Here are made-up elements, facts about them, and rows of numbers that follow some of those facts. Name the element behind each unnamed row.

Named rows:
[  4   1  -7  -1  12 -14  -6   7  -3 -13  -3  -9  49 -13 -15   7 -13 -14
  -7  -4   6  23  -1  -5   2   6  -2  -3  -6  -2 -12  -6 -11   5  -8  -7
  34 -15  -7   6  -9  -3  12  14] -> stafes
[ -7  -5  -6  -4  21  23  -6  -9   0  -3  -2  -5 -10  -7 -11  -8  12  22
  -8   6   3   4  -6   0  -4  -9   9  -3  -4  -3  16  -9 -12   9   1  -4
  -8  -5  -9  -3  -8   1   0 -11] -> figu
[  0  -5  -7  -1  31  30  -3  -7  -7  30  -3  -6   4 -13 -15 -10  -8  10
  -7  -5  40  22  -2  28  -4 -11  34  -3  -4  -2  -9   0  -6 -10   4  -5
  17 -16  -6  -1 -13  -3   0  10] -> briflenol
[ -7  -4  -6  -3 -10  -1  -8  -9  -2  -2  -2  -5  -8  48  28  -3  -7  14
  17 -13  -6  44  -4  -5  -3  17  -3  -6  -3  -4 -12  -5 -12   9  -6  -7
 -11 -10  -7  -1  10  -2   7 -11] -> zonak
[ -5   9  -6  -2 -13 -15  -6  -9  -6 -10  -6  -6  30  18   7  -5 -23  18
  35 -10  -6  27   0  10  -3  -9  -6   0  44  -4  -3   6 -11 -11   6  -7
 -14  11  -2   0  10  -1 -11  28] -> gregrum
[ -5  -7  -9  -1   6  -2  -8   5  -5 -13  -3  -7   4  38  28  -8 -23  24
  36 -14  -8  20  -4  -4  -6   5  -7  -3  18  -2 -10  -4  -8 -10  -5  -6
 -13 -13  -5  -2  28  -3 -10  12] -> flitrum
[ -7  -6  -3  -3  27 -14  -4  19  -6 -12  -6  -5  -4  41  24 -10 -13  27
  44 -14  -4  17  -5   5  -4  -5  -6  -6  15   4 -10  -6  -9 -11  -7  -4
  -1 -12  -9  -1  37  -4  -9  23] -> lapo
[ -6  -4  20  -3  18 -16  13   6  -3 -14  -5  -4 -10  24  -2 -10  11  13
  21 -13   4  -1  -4   0  -3  -6 -10  -9   5   0  -9  -5  -8  -7  -4  -7
  17  -9  -7  -1  18   1 -10   9] -> stepude
[ -6  -3  -1   1  -4  25  -2  -8  -2 -11  -4   1  -6 -12  -2  25  -9  27
  -5  24  -2  -2  -4   8  -3 -10  11  -3  -6  -1  44   4  20  -8  13  -4
  -8  33  -8  12 -10  -3  -4  -5] -> bezo
[  4  11  -6  -2 -14  -8   7   4  -2  -3  -4 -11 -11 -14 -14 -11  27 -14
  -9  21  -9   2  -5  -6  -3  -8  -8   9   1  -1 -12  -9 -10  -2  -6  -5
 -12 -12  -9  -1  26  10  -1 -12] -> dragro
[ 17   0  -5  -4 -11  -1  12  -8  -6  50  31   4  -7 -14 -19 -10 -11 -16
 -10 -13   5  12  -4  49   5 -12  -4  -5   3  -1  -7   2 -12 -12   4  -1
 -11  -4  13  -1   3   0 -12 -11] -> britu
[  0   7  14   2 -13  -7  -4 -12  -2  -6  -4  -5  -9   1  -4  17   8   0
  -9   3  -7   9  -3  -8  -3  14  -2  -4   2  -5  17  -4  -3   3  -3  -8
 -13   6  -8  -1  -7   4   9 -12] -> plubu
[ -6  -8  -8  -1   1  -6  -6  -1  -3 -12  -4  -6  12  33  29   2 -21  27
  40 -12  -6  21   0   1  -4   9  -7  -6  26  -4  -5  -2   2 -11  -3  -5
 -12  -7  -4  -3  21  -2 -11  16] -> furon
[ -8  -5 -10  -1  -3  -2  -7  -2  -6 -11  -5  -9  -1  12  14  -5 -15   7
   6 -10  -6   5  -3  -4  -4  -2  -6  -5  -3  -4  -6  -2  -7  -9  -3  -4
  -9  -7  -6  -2   1  -1  -8   0] -> kudunel
[  3  -6  27  -1  20 -14  20  10   2 -14  -2  -5 -10   6 -13  -9  25  -1
   2  -7  14 -10  -2  -5  11 -11  -9  -4  -5   2  -7  -6  -8  -1  -5  -6
  23  -6  -8  -1   5   2 -12  -6] -> nabes
[ 13  -4   0  -3 -13  15  20  -8  20  28  -1  -8  -5 -14  20  36 -22 -15
  37  17  -6 -16   0  -8  -4 -10  -4  -4  -3  -4  -9  -2   0  -1  -9  -5
 -13  22  -4  -1  -7  -2  -9  16] -> stavebis
[ -7  -4  16  -4   8   7  25   2   0 -14  -1  -6  -8  10 -15 -10  22 -12
  -8   6  -5 -26  -2  -9  -4  -1  23  -5  -5  -1  -9  -8 -11  33   3  12
   3 -11  29  -2   1   5  -9 -14] -> seplol

There are 3 kinds of fact about the elements: soni, fluskik, toskun.
soni: refers to; fluskik: points at; toskun: belongs to class
badresul: fluskik kefle; toskun d
bastubri: fluskik stadi; toskun e
belo: fluskik tiske; toskun b
bezo: soni nogran,plenepi,gemer; fluskik soplol; toskun c
bitil: soni skebe,drusku,faliflam; fluskik tropu; toskun d
brarum: toskun c
brepak: soni kabram; fluskik rerar; toskun f
brerin: fluskik gregrum; toskun f
briflenol: fluskik tola; toskun b
brinir: fluskik dredrezi; toskun a
britu: fluskik nibrul; toskun a
brufluk: fluskik drobra; toskun e
dabru: fluskik trulu; toskun e
daruk: fluskik trimo; toskun d
dragro: toskun a
drapluman: fluskik notril; toskun a
drebripla: toskun f
dredrezi: fluskik stavebis; toskun a
drepebrel: fluskik triskulus; toskun c
drobra: fluskik tratrimal; toskun a
drusku: fluskik nebil; toskun b
drutrabim: fluskik fegri; toskun c
druvus: fluskik gropem; toskun f
duzim: soni vuzonom,dragro,zusul,mikli,faliflam,badresul; fluskik brufluk; toskun a
faliflam: fluskik vaklun; toskun b
fatri: fluskik fotol; toskun a
fegri: soni trasik,belo; fluskik dabru; toskun g
figu: fluskik skovo; toskun c
fizi: soni grodim,kabram,gebrisku; fluskik skabo; toskun d
flastu: fluskik grupe; toskun c
flaze: fluskik ragifil; toskun f
flika: fluskik nogran; toskun f
flikir: fluskik stosak; toskun a
flitrum: fluskik furon; toskun c
flufal: fluskik mifarum; toskun b
flustor: fluskik badresul; toskun c
fotol: fluskik tebrom; toskun a
furon: soni lotur; fluskik lapo; toskun a
gakla: fluskik gugril; toskun e
gebrisku: fluskik gemer; toskun d
gegri: fluskik lestom; toskun a
gemer: fluskik britu; toskun e
getre: fluskik suga; toskun e
getrivar: soni tagek,flustor; fluskik drutrabim; toskun a
gibra: fluskik tosizak; toskun e
giklen: toskun c
gime: fluskik midrul; toskun a
gireki: soni drebripla,seplol,vabrol,bastubri,nebil,zates; fluskik gime; toskun a
grada: fluskik brinir; toskun d
graflus: soni figu,plenepi; fluskik sedrolir; toskun g
gratogor: fluskik flika; toskun a
greda: fluskik grovobar; toskun a
gregrum: soni drobra,pudom; fluskik belo; toskun c
greli: fluskik klakople; toskun c
griti: toskun a
grodim: toskun b
gropem: fluskik drepebrel; toskun f
grovobar: toskun d
grunuze: fluskik kloplizam; toskun f
grupe: fluskik tatrelek; toskun g
gugril: soni flaze,skebe; fluskik bitil; toskun g
kabram: fluskik niflipok; toskun a
kefle: fluskik flufal; toskun e
keska: soni lefliklis; fluskik vuru; toskun d
kiskun: fluskik pazelom; toskun a
klakople: fluskik grunuze; toskun d
kloplizam: soni kiskun,trimo; fluskik briflenol; toskun c
kofe: toskun f
kotro: fluskik fatri; toskun a
kudunel: fluskik vevur; toskun c
lapo: fluskik keska; toskun a
lefliklis: toskun d
lestom: fluskik vunoful; toskun a
logam: soni tebrom,skubrok,triskulus; fluskik pigral; toskun c
lokefes: fluskik tivu; toskun f
loral: toskun e
lotur: fluskik siskil; toskun f
medagek: fluskik troplon; toskun g
midrul: fluskik skiflu; toskun b
mifarum: fluskik medagek; toskun a
mikli: toskun a
mudo: soni gropem,ragifil,brufluk,tola,dabru; fluskik greda; toskun c
mumas: soni skiflu,skebe,zufal; fluskik grada; toskun f
nabes: fluskik stustur; toskun a
nadril: soni medagek,flika; fluskik nuvatre; toskun f
nebil: fluskik gegri; toskun f
nedrudrir: fluskik ramo; toskun c
nibrul: fluskik nedrudrir; toskun d
niflipok: soni sovos; fluskik flaze; toskun e
niskefu: fluskik brerin; toskun a
nogran: fluskik flastu; toskun a
notril: fluskik kotro; toskun d
nubres: soni loral,nabes; fluskik vustan; toskun c
nuvatre: fluskik figu; toskun a
padu: soni dragro,voler,britu,griti; toskun d
pazelom: fluskik sovos; toskun f
pigral: soni tiske,grada,voler,griti,pudom; fluskik zusul; toskun b
plenepi: toskun g
plubu: soni flaze; toskun f
pudom: fluskik lokefes; toskun c
ragifil: fluskik zufal; toskun e
ramo: fluskik druvus; toskun d
rerar: soni vuru,drutrabim; fluskik trubi; toskun c
rusto: fluskik pudom; toskun a
sedrolir: fluskik duzim; toskun f
seplol: toskun b
seviplol: fluskik gebrisku; toskun e
siskil: toskun a
skabo: fluskik niskefu; toskun g
skebe: toskun c
skegru: soni gibra,nabes,trasik,stepude,giklen; fluskik zati; toskun f
skiflu: fluskik vilis; toskun d
skovo: toskun b
skubrok: fluskik getrivar; toskun b
skufli: soni seplol,trobus; fluskik bastubri; toskun c
soplol: toskun a
sovos: fluskik trasik; toskun g
stadi: fluskik rusto; toskun d
stafes: fluskik skubrok; toskun c
stavebis: fluskik logam; toskun a
stenon: soni dragro,druvus,flufal,drepebrel; fluskik flikir; toskun c
stepude: fluskik vovim; toskun a
stidretrim: soni gropem,tiske,brufluk,drutrabim; toskun b
stosak: fluskik gakla; toskun d
stustur: soni trasik,nebil; fluskik grodim; toskun g
suga: soni nogran,briflenol,gratogor,seviplol,dabru; toskun b
tagek: fluskik skufli; toskun g
tatrelek: fluskik trobus; toskun e
tebrom: fluskik vifletre; toskun a
tiske: fluskik flitrum; toskun g
tivu: fluskik brepak; toskun a
tola: fluskik seviplol; toskun c
tosizak: soni greda,gime,pazelom,rusto,flika; fluskik nubres; toskun a
trasik: fluskik gratogor; toskun c
trasko: soni gibra,kiskun,lapo; fluskik gibra; toskun d
tratrimal: fluskik drapluman; toskun a
tretro: fluskik bezo; toskun d
trimo: fluskik vuzonom; toskun e
trinestel: soni vuzonom,ragifil,rusto,brinir; fluskik mumas; toskun b
triskulus: fluskik verom; toskun b
trobus: fluskik getre; toskun g
troklo: fluskik nabes; toskun c
troplon: fluskik trinestel; toskun g
tropu: toskun f
trubi: soni drebripla,nebil; fluskik kofe; toskun g
trulu: fluskik greli; toskun c
vabrol: fluskik stafes; toskun d
vaklun: fluskik kudunel; toskun e
verom: soni stosak,drapluman; fluskik mudo; toskun a
vevur: soni drapluman,brarum,badresul; fluskik fizi; toskun f
vifletre: fluskik stenon; toskun b
vilis: fluskik vabrol; toskun e
voler: fluskik zonak; toskun e
vovim: fluskik lotur; toskun f
vunoful: soni grodim,trobus,greli,vilis; fluskik tagek; toskun d
vuru: fluskik voler; toskun f
vustan: fluskik graflus; toskun d
vuzonom: toskun b
zates: fluskik stepude; toskun e
zati: soni tretro,zonak,zufal,triskulus; toskun a
ziba: fluskik drusku; toskun a
zonak: fluskik zates; toskun b
zufal: toskun f
zusul: fluskik tretro; toskun e

Rows to name:
No name comes twice in this set of rows, the named rows included.
[ -5   0  -8  23  24  25  -5  32   7   0  -2 -11   8 -11  47 -10 -21  11
  -7   1  28 -23  -2  -5  34  -6  -7  37  -2   3  -7  -9  20  -9  -5  37
  -2 -12  -6  10  35   2 -10 -11] => flika
[  4  26  -3   3  -9 -15  -8  -7  -6 -14  27  21  15  -8 -12  -2   1  -4
  -5   7  -7 -23  -3  -5  -2  15  -6   0   5  -2   8  30  38  -8  -7  -3
 -11  -8  -6  -3 -12  -5  19   3] => duzim
[ -5   1   4  -2 -13 -14  -4  -8  -3 -13  -4  30  -4  12  13 -12  21 -14
  -8  -3  -4   9  13  -4  -4  13  15   7  -4  18  -1  15  57  25  33  37
  47  24  75  -4 -11   7  -8  -6] => skufli

Now the same elements, written a new way:
Some rows with their names:
[-10   6  13 -19  -4 -16 -17  43  53   8  -5   5   6  20 -24  12 -25 -46
   7   1   3 -22 -20 -21 -35  -1] -> fegri
[  5   4   6 -31 -24  16   1  49  42  29   4   4   4  24 -30   7   1 -13
  -3 -12 -11  -7 -23   4 -12  -3] -> dabru
[ -5 -20   6   1 -35  -1   2  -5  -2   9  11 -13  11   8 -18  -4 -12  -8
  -2   0  -8  11   2  16  23   1] -> tretro
[  7   9   2 -19   0  13   4  -1 -16  -9  41  -8  20 -10  16  -5   4 -26
   4  24   3 -17 -24 -22 -18 -18] -> furon
[ -2  -2   4  17   0  20 -19 -23  20  26  13  29  -5  -8  -1  -1  -1  22
  24 -31 -21  -1  10  -2   0 -11] -> rusto
[-15 -21  23  24 -39   1  -1 -14   4   6   3 -34  27  17   0 -18 -20 -39
  -9  19 -14   9  -9  -4  13  -4] -> trinestel
[ -5  35  -2 -24  17   4   6   3 -11  14 -14 -14 -16   0  -9 -26 -31   7
  -8   1  -6  -9  11  47   7 -20] -> vustan
[ 10 -10   3 -27 -24  12   7  41  22  21   0  10  -5  14 -32   5   2  -5
  14   1 -10   0  -7  10 -23  -8] -> grunuze
[  9  -9   1 -27 -20  12   4  46  27  21   3   6  -2  18 -32   6  -1  -8
  11  -2 -11  -2 -11   9 -19  -5] -> klakople
[ -6  -4   0  12   0  16 -15 -15  14  22  13  25  -8  -9  -3   1  -4  19
  23 -29 -16  -1   9   2   0  -7] -> lestom
[ -1   6  18  -1   1 -25 -19  -8  21  -5  -3   4   5   1  -5  13 -21 -21
   6  21  11 -11  -4 -13 -24  -4] -> skegru
[ -7   1  -3 -25 -20  13  -3   6  -3  17   4  -5  13 -10 -16  -2 -14  -8
  33  -8  -2   7  10   3   7  -4] -> drebripla
[ -2   4  12 -14 -12  10 -10  55  47  12   1  -3  13  21 -11   3 -14 -42
  -5  -4 -16 -21 -18 -14 -27  -6] -> getrivar
[  4  31  18   0  21 -16 -10  -4  12   0 -13 -11 -11   8   5 -14 -31 -17
 -15  23   3 -19   0  15 -18 -18] -> trasko
[ 23   6   8  -5   1   2 -13  16  13   4   3   2   6  10   2  25  -6   4
  -1  -1  16  19  29  16   9  -2] -> kiskun
[ 13   4   4  -6  -1  18   4   0   0 -17  29  -5  28  -4  20 -11  -7 -34
  16  20  -9 -13  -5  -6 -14 -27] -> vevur
[ 25 -16  11 -13 -28   9  11   0 -17  19  -5   4  -7  -6 -21  -5  11  17
  29  29  -4  21  19  12 -20 -14] -> triskulus

Which element is each row?
No name comes twice in this set of rows, the named rows included.
[  2  -3  -5 -24  -9   3  -4  47  30  16  13   0   8  14 -21   8  -9 -13
  -6 -23 -13  -7 -10   7   1  -4] => skiflu
[ 19   6   3 -12 -10  24 -14  32  -7  12   2 -12   9   1  11  19 -12   1
  12  -8  17  25  46   8  19   4] => trobus
[  7  -6   0 -28 -19  12   0  49  37  20   5   7   0  19 -32   6  -3 -12
   6 -10 -11  -7 -13   9 -15  -5] => trulu
[-11  -4  -1  13   0  20 -18 -19  16  27  12  27  -5 -14  -5  -3  -6  19
  35 -36 -18  -1  14  -4  -1  -7] => bastubri
[ 17  -6  22  -5 -18  -2  -5  34  29  10  -7   7  -3  17 -15   1  -2 -23
   5  25  -6 -11  -9 -10 -46 -12] => kloplizam
[  9  -1  12   1 -10   1 -10  12   3   7   0 -12  14  -6   8  -5 -10 -17
   1  12 -12  -4   4 -14 -16 -12] => zati
[ 17  -9   8 -25 -28  14   9  30  15  25  -3   8  -3  14 -33   1   5   1
  17  11  -9   7  -2  10 -22 -11] => briflenol
[  0  -2  -4 -26 -16  15  -5  49  34  15  12   3   0  16 -22  10 -13 -18
  -3 -23 -10 -14  -9   8   0   4] => vilis
[ 21  19  25  -1  -8  18 -16  14   8  15  -8 -18  28   7  21   9  -3 -18
  -4  10   9  18  19 -16  -2 -10] => suga
[  0  36  15  -9  18   9  -1   0   0  11 -17 -22   1   2  10 -33 -30 -19
  -7  17  -9 -16   6  19 -10 -27] => tosizak
[ -6 -17  -7  -5 -13  12   8  12   2   1   6   6  14  -1  -2   9 -11  -3
  15  -1 -10   6   4  25  -5 -15] => dragro
[ -8  -3  12  31 -14  26 -31   5   0  11   8  10 -31 -21  19  -3 -19  -3
  11  -2 -14 -25  17 -25 -19   8] => brepak
[ -1 -21   3   6 -30   5   6  -5   6  -1  11  -9  18  11 -14  -5 -15 -13
   8  -1 -12  11   8  24  19  -6] => badresul
[ 11  -8  -4 -26 -43   5  -7   0   8   4  -4   6  26 -29  -9  30   1   6
   4  -1 -18   0   4   9   2   5] => tropu
[-22   8   4 -27 -14  14 -16  33  19  18  -5 -15  26  -3 -10 -12 -33 -49
  36 -13  -3 -11   1 -30 -12  -4] => gireki

The same elements again, as new rows of numbers:
Some rows with their names:
[ -7   6   7 -19  -9 -13 -24  20  -2  -6  12  -8   6] -> ragifil
[ 45  16   2  -7  -6  10 -13  27 -18   2   5  -8   6] -> nabes
[ 17  18  16  -4 -15  18  21 -27  38   7 -15 -19  -2] -> verom
[-41   3 -11 -34 -16  48 -46  23   0  -2  25  -4  14] -> brufluk
[ 22  29  23  12 -39   1  11   9  40  -1   7   1  33] -> nedrudrir
[ 37  16  -6  -9  -5  26 -18  26 -18   6   5 -10  10] -> gibra
[ 27  13   2 -35  10 -31  -3  31   1  14  13   3  11] -> giklen
[  1   7   5 -36  17 -44   6  27  19  16  12  -5  11] -> vuzonom
[  1   2   3  -6 -15  -2  -7  41 -27  -9   2 -22   0] -> midrul
[ 15  15  26  -7 -37  -4  -3  42  11  -8  -6 -19  23] -> briflenol
[ 11   6   0 -39  10 -45   1  28   6  13  12   4  10] -> siskil
[ -3   9  20  14  -5  -8  -5   3 -44   1  18 -15   7] -> flufal
[ -8  14 -11   7  -9  -6   4  19  -9  -4   7 -13   5] -> faliflam
[ 22  29  25   9 -40   0  10  13  41  -3   5  -2  30] -> nibrul
[ 17  24  13   8 -27   1  -2   7  26   3   4  -4  17] -> triskulus
[  6   7   2  -1 -13  -2 -11  19 -16  -1  10 -12   4] -> flustor
[ -4  12  35  -6  -4   6  -1 -38 -59   9  -5 -17 -16] -> logam

Name these rows:
No name comes twice in this set of rows, the named rows included.
[ 12   3 -21 -11  -3  14  19 -28   9 -12 -15 -33 -14] => vevur
[ 21  26  29   4 -44  -3  -4  21  40   2  -2 -13  27] => gemer
[-24  25  -6 -53   2 -28  18  -1  -9  14 -25  14 -21] => plubu
[  5   8   8 -42  -1 -45 -30  17  22  23   8 -16   4] => plenepi
[ 43   8 -51 -12 -16 -13 -16  -1 -20 -29   5 -15  15] => lapo
[  5  21  31   0 -37   1 -24   4  36 -24   9   9  29] => gropem
[ -3  17  -8 -40   7 -49   1  31   3  18   5   4   5] => zufal
[-17   7  -9 -40 -14  53 -24 -10   9  20  -6 -26 -16] => graflus
[ 37  12 -24  -8 -11  -2 -12  13 -18 -19  10 -12  10] => stepude
[  6  -5  14  41   7   4  -1  29  17 -23   4  13 -30] => pudom
[ 28  11  24   7 -45   1  18  23  19   7  -5  -1  30] => gebrisku
[-10   7 -15  -7  -9  27 -11  24   4  16  18 -22   8] => stosak
[  8   5  -8 -15  -8 -19  -9  15  -6  -4  10 -10   6] => lotur
[-37  33 -24  -6 -24 -18  -3  29 -30   4  -7   9  -4] => flaze
[ 20  22  15  14 -27   2  11   6  36  -3   9  -1  28] => drepebrel

